Below are the code and all the weights of a small trained network. Each question names an input and a class and asks about switching units off, where a switched-off unit gives its printed mean instead of its output.

import numpy as np


def w(rows, s, z=0):
    codes = np.array(rows[::2]) - 128.0
    scale = np.full(codes.shape[1], s)
    scale[-1] = z or s
    return codes * scale


def norm(h):
    return h / np.sqrt((h * h).mean(-1, keepdims=True) + 1e-5)


def f(y):
    return np.maximum(y, 0)


def log_softmax(a):
    a = a - a.max(-1, keepdims=True)
    return a - np.log(np.exp(a).sum(-1, keepdims=True))


def net(x, mask):
    res = np.array(x, float).reshape(1, 7) / 4 @ E
    u = 0
    for l in range(2):
        y = f(norm(res) @ A[l][:, :-1].T + A[l][:, -1])
        res = res + np.where(mask[u : u + 15], y, B[l][:, -1]) @ B[l][:, :-1]
        u += 15
    return log_softmax(norm(res)[-1] @ U[:, :-1].T + U[:, -1])


A, B = {}, {}
E = w([
[75,134,210,144,130,168,129,145,100,145],'x0',
[101,187,160,114,146,35,161,148,101,99],'x1',
[129,141,76,167,137,189,199,184,46,42],'x2',
[124,156,94,167,94,99,98,95,20,232],'x3',
[90,181,102,187,95,128,121,198,189,150],'x4',
[83,64,108,148,120,86,1,184,97,67],'x5',
[239,167,154,93,234,136,74,246,104,185],'x6',
],0.0065)
A[0] = w([
[150,122,181,136,152,132,111,161,161,92,173],'0.n0',
[130,103,81,213,109,193,116,157,195,183,129],'0.n1',
[166,83,119,197,140,196,93,135,134,168,182],'0.n2',
[82,205,150,155,128,2,159,192,132,112,85],'0.n3',
[194,90,135,75,130,135,114,157,97,139,119],'0.n4',
[172,79,161,23,148,151,165,28,48,93,65],'0.n5',
[120,155,130,171,130,110,104,73,85,222,44],'0.n6',
[155,112,193,151,161,173,163,135,193,38,55],'0.n7',
[136,140,87,150,87,148,166,152,28,154,182],'0.n8',
[57,147,240,159,132,167,121,160,99,140,1],'0.n9',
[129,99,99,177,138,130,113,177,85,53,69],'0.n10',
[112,72,159,133,110,62,63,138,154,152,100],'0.n11',
[204,123,30,146,118,40,143,130,160,109,125],'0.n12',
[139,76,103,144,114,209,92,102,159,141,34],'0.n13',
[104,251,97,160,54,152,150,202,211,148,92],'0.n14',
],0.0096,0.0033)
B[0] = w([
[143,150,83,67,130,119,110,117,133,127,211],'0.n0',
[148,97,158,110,157,94,99,94,91,79,222],'0.n1',
[153,182,148,91,150,92,134,98,87,115,214],'0.n2',
[175,119,155,87,155,88,117,70,87,80,243],'0.n3',
[129,150,148,128,143,117,82,151,117,117,200],'0.n4',
[130,64,140,162,149,123,49,134,117,88,242],'0.n5',
[112,97,79,81,143,93,92,129,126,146,203],'0.n6',
[104,108,36,95,174,86,110,118,129,122,230],'0.n7',
[125,105,65,118,172,112,134,125,107,130,251],'0.n8',
[72,129,141,83,169,227,95,86,105,145,177],'0.n9',
[167,95,113,138,145,147,181,115,132,167,213],'0.n10',
[168,107,97,161,159,151,173,89,159,158,218],'0.n11',
[43,138,175,81,170,250,85,93,99,141,225],'0.n12',
[113,139,159,82,150,85,169,90,105,102,186],'0.n13',
[140,50,127,156,144,132,56,147,113,101,254],'0.n14',
],0.012,0.0059)
A[1] = w([
[116,104,164,100,123,89,103,137,229,153,154],'1.n0',
[202,81,142,116,178,111,105,61,125,123,139],'1.n1',
[118,129,142,114,163,106,160,106,69,102,140],'1.n2',
[70,77,140,107,96,112,142,91,128,109,187],'1.n3',
[155,186,145,139,170,109,113,191,132,163,12],'1.n4',
[151,174,132,130,154,134,94,221,152,149,6],'1.n5',
[53,106,105,161,9,106,152,96,137,103,13],'1.n6',
[113,107,98,115,143,151,228,196,89,92,58],'1.n7',
[131,168,88,143,107,112,104,140,65,195,150],'1.n8',
[181,114,111,97,172,125,113,160,116,149,157],'1.n9',
[128,126,134,72,158,132,155,177,236,64,173],'1.n10',
[78,62,93,151,139,117,129,98,125,118,107],'1.n11',
[130,127,108,71,114,196,83,109,125,109,120],'1.n12',
[134,130,202,92,115,87,106,76,175,229,115],'1.n13',
[134,120,121,134,47,143,139,75,119,88,66],'1.n14',
],0.012,0.0023)
B[1] = w([
[189,114,14,193,211,192,149,162,83,126,146],'1.n0',
[78,146,140,186,68,89,190,213,127,98,252],'1.n1',
[179,138,146,127,107,114,181,110,226,154,187],'1.n2',
[192,202,112,68,149,167,97,199,68,145,173],'1.n3',
[159,155,138,87,88,219,112,90,110,87,136],'1.n4',
[174,178,161,45,70,198,70,139,140,100,135],'1.n5',
[175,255,153,73,103,208,55,182,160,140,138],'1.n6',
[208,116,91,214,177,118,81,84,188,180,143],'1.n7',
[66,68,100,54,62,114,155,89,247,82,144],'1.n8',
[106,184,136,152,9,173,128,120,181,128,188],'1.n9',
[82,77,94,129,7,74,107,58,16,243,156],'1.n10',
[169,199,177,102,76,175,81,180,182,174,192],'1.n11',
[79,132,216,200,156,118,207,89,156,203,184],'1.n12',
[176,111,64,188,189,174,188,141,105,59,155],'1.n13',
[142,207,175,74,181,74,116,189,122,123,140],'1.n14',
],0.0076,0.02)
U = w([
[172,229,131,41,97,153,87,170,105,124,118],'0',
[61,61,3,45,111,56,103,87,110,178,110],'1',
[195,108,42,222,217,136,174,123,127,131,129],'2',
[37,136,201,95,221,183,143,74,92,168,96],'3',
[116,64,185,187,105,70,62,190,81,75,70],'4',
[144,153,182,94,133,13,206,102,69,76,134],'5',
[93,173,141,197,30,118,214,200,164,191,253],'6',
],0.013,0.0053)

Each question gives the input, the list of numbers given to net, and the class t.
The units are the neurons (one row each of A and B). Each row of codes is followed by its name. A weight is (code - 128) times the scale printed after its matrix; where a second scale follows, it is the last column's (A, B and U).
mask holds one flag per neuron, layer by layer. A switched-off neuron (its flag False) gives its mean, the last column of its row in B, instead of its output. The means were averaged over made-up inputs and are rounded, as every weight is.
A unit's drop is (log p(t) with every unit on - log p(t) with that unit switched off) / (log p(t) with every unit on - log p(t) with every unit switched off).
The circuit of an input: a set's keep is (log p(t) with only the set's units on - log p(t) with every unit switched off) / (log p(t) with every unit on - log p(t) with every unit switched off). Starting from the 12 units with the biggest drops (on a tie, the unit counted first), units are removed one at a time, each time the one whose removal leaves the highest keep (on an exact tie, the one counted first), for as long as the keep stays at least 0.8.
circuit, biggest first: the units of the circuit, biggest drop first
most important unit: the unit with the biggest drop
k most important neurons: the k neurons with the biggest drops, biggest first
k most important neurons of layer l: the k neurons of layer l with the biggest drops, biggest first
input [1,6,-8,-7,-2,-2,-1], class 2: most important unit	1.n0
input [5,-6,-2,7,4,6,-4], class 1: 2 most important neurons of layer 0	0.n6, 0.n12
input [-2,0,-6,-2,4,8,7], class 6: circuit, biggest first	0.n11, 1.n9
input [7,-8,-1,3,6,-3,0], class 5: 2 most important neurons of layer 0	0.n1, 0.n2
input [7,3,-1,-7,-2,-3,-2], class 1: 2 most important neurons of layer 0	0.n7, 0.n12
input [-6,1,6,-4,0,-3,-6], class 0: 4 most important neurons of layer 1	1.n11, 1.n1, 1.n3, 1.n13
input [-5,3,7,2,-7,2,-7], class 0: circuit, biggest first	1.n11, 1.n3
input [1,8,-3,-5,8,-8,4], class 4: 3 most important neurons of layer 0	0.n14, 0.n3, 0.n2
input [2,2,-3,-6,-2,-8,3], class 6: 2 most important neurons	1.n9, 0.n6
input [-3,5,2,-5,-1,-7,2], class 6: 2 most important neurons	0.n8, 1.n9
input [7,7,-8,3,-2,-2,-5], class 2: 2 most important neurons	1.n13, 0.n12
input [2,1,2,-7,-6,-8,4], class 6: 3 most important neurons of layer 0	0.n8, 0.n6, 0.n14
input [4,8,-4,2,7,-2,4], class 5: 2 most important neurons	0.n3, 0.n5
input [7,4,-3,-2,0,0,-6], class 3: 3 most important neurons of layer 1	1.n9, 1.n1, 1.n12
input [4,3,-7,7,-5,-5,4], class 1: 2 most important neurons	0.n6, 1.n8
input [4,-4,8,-1,-2,0,-5], class 2: most important unit	1.n7
input [-7,-8,-6,-1,5,-1,-4], class 5: circuit, biggest first	0.n1, 0.n13
input [6,6,8,-2,6,1,7], class 2: 3 most important neurons	0.n10, 1.n11, 1.n7
input [1,1,8,-5,-2,-5,-5], class 2: 3 most important neurons of layer 1	1.n7, 1.n1, 1.n9
input [-8,-7,-7,6,-6,2,2], class 3: most important unit	0.n12
input [-7,-2,-8,8,1,-7,6], class 1: 4 most important neurons	0.n6, 1.n8, 1.n11, 1.n3
input [5,6,-8,-5,-6,-2,4], class 2: 3 most important neurons of layer 1	1.n0, 1.n13, 1.n11
input [0,-5,2,7,-3,-5,4], class 1: 2 most important neurons	0.n6, 0.n8
